Below are the code and all the weights of a small trained network. Each question names an input and a class and asks about switching units off, where a switched-off unit gives its printed mean instead of its output.

import numpy as np


def w(rows, s, z=0):
    codes = np.array(rows[::2]) - 128.0
    scale = np.full(codes.shape[1], s)
    scale[-1] = z or s
    return codes * scale


def f(y):
    return np.maximum(y, 0)


def log_softmax(a):
    a = a - a.max(-1, keepdims=True)
    return a - np.log(np.exp(a).sum(-1, keepdims=True))


def net(x, mask):
    res = np.array(x, float).reshape(1, 3) / 4 @ E
    y = f(res @ A[0][:, :-1].T + A[0][:, -1])
    res = res + np.where(mask, y, B[0][:, -1]) @ B[0][:, :-1]
    return log_softmax(res[-1] @ U[:, :-1].T + U[:, -1])


A, B = {}, {}
E = w([
[96,164,31],'x0',
[21,11,122],'x1',
[13,246,162],'x2',
],0.013)
A[0] = w([
[132,100,251,56],'N0',
[152,101,119,73],'N1',
[117,153,26,71],'N2',
[186,162,122,116],'N3',
[82,83,126,30],'N4',
[153,104,224,118],'N5',
[136,107,221,45],'N6',
[186,78,126,51],'N7',
[200,185,149,6],'N8',
[61,57,124,80],'N9',
[83,91,136,49],'N10',
[75,170,198,34],'N11',
[126,126,67,91],'N12',
[98,132,5,24],'N13',
[168,74,110,63],'N14',
[90,65,138,111],'N15',
[206,68,98,125],'N16',
],0.018)
B[0] = w([
[160,99,7,202],'N0',
[88,233,99,151],'N1',
[160,89,68,194],'N2',
[181,157,202,195],'N3',
[163,180,141,166],'N4',
[156,19,39,219],'N5',
[153,110,28,171],'N6',
[71,200,99,189],'N7',
[219,254,162,176],'N8',
[199,215,196,235],'N9',
[170,216,127,166],'N10',
[8,235,83,196],'N11',
[147,62,59,161],'N12',
[157,107,34,195],'N13',
[63,201,112,187],'N14',
[222,202,202,220],'N15',
[29,176,143,253],'N16',
],0.01,0.015)
U = w([
[208,206,159,104],'0',
[9,206,88,99],'1',
[177,127,5,104],'2',
[104,110,175,253],'3',
[126,92,160,110],'4',
[101,127,164,109],'5',
[126,96,164,111],'6',
],0.018,0.047)

Each question gives the input, the list of numbers given to net, and the class t.
The units are the neurons (one row each of A and B). Each row of codes is followed by its name. A weight is (code - 128) times the scale printed after its matrix; where a second scale follows, it is the last column's (A, B and U).
mask holds one flag per neuron, in row order. A switched-off neuron (its flag False) gives its mean, the last column of its row in B, instead of its output. The means were averaged over made-up inputs and are rounded, as every weight is.
A unit's drop is (log p(t) with every unit on - log p(t) with that unit switched off) / (log p(t) with every unit on - log p(t) with every unit switched off).
The circuit of an input: a set's keep is (log p(t) with only the set's units on - log p(t) with every unit switched off) / (log p(t) with every unit on - log p(t) with every unit switched off). Starting from the 12 units with the biggest drops (on a tie, the unit counted first), units are removed one at a time, each time the one whose removal leaves the highest keep (on an exact tie, the one counted first), for as long as the keep stays at least 0.8.
units of the circuit, in order: the units of the circuit, biggest drop first
unit that matters most: the unit with the biggest drop
k most important neurons: the k neurons with the biggest drops, biggest first
drop when u is switched off: that unit's drop, to one decimal
input [5,6,-6], class 0: 2 most important neurons	N15, N9
input [7,-2,-7], class 1: units of the circuit, in order	N16
input [5,5,1], class 0: 4 most important neurons	N9, N5, N0, N15
input [-7,4,-7], class 1: 2 most important neurons	N16, N14
input [-6,7,6], class 0: 2 most important neurons	N9, N15
input [-3,8,7], class 0: 2 most important neurons	N9, N15
input [-1,3,1], class 3: 2 most important neurons	N8, N3
input [-3,6,-5], class 0: 2 most important neurons	N15, N9
input [-8,7,6], class 2: 3 most important neurons	N0, N5, N6
input [6,-8,-7], class 0: 2 most important neurons	N3, N8
input [-8,-6,6], class 2: drop when N0 is switched off	0.2
input [-5,-2,-3], class 2: drop when N5 is switched off	0.1
input [6,-1,3], class 2: drop when N8 is switched off	0.0
input [-1,0,1], class 3: drop when N11 is switched off	0.0
input [-3,-1,-2], class 3: unit that matters most	N13
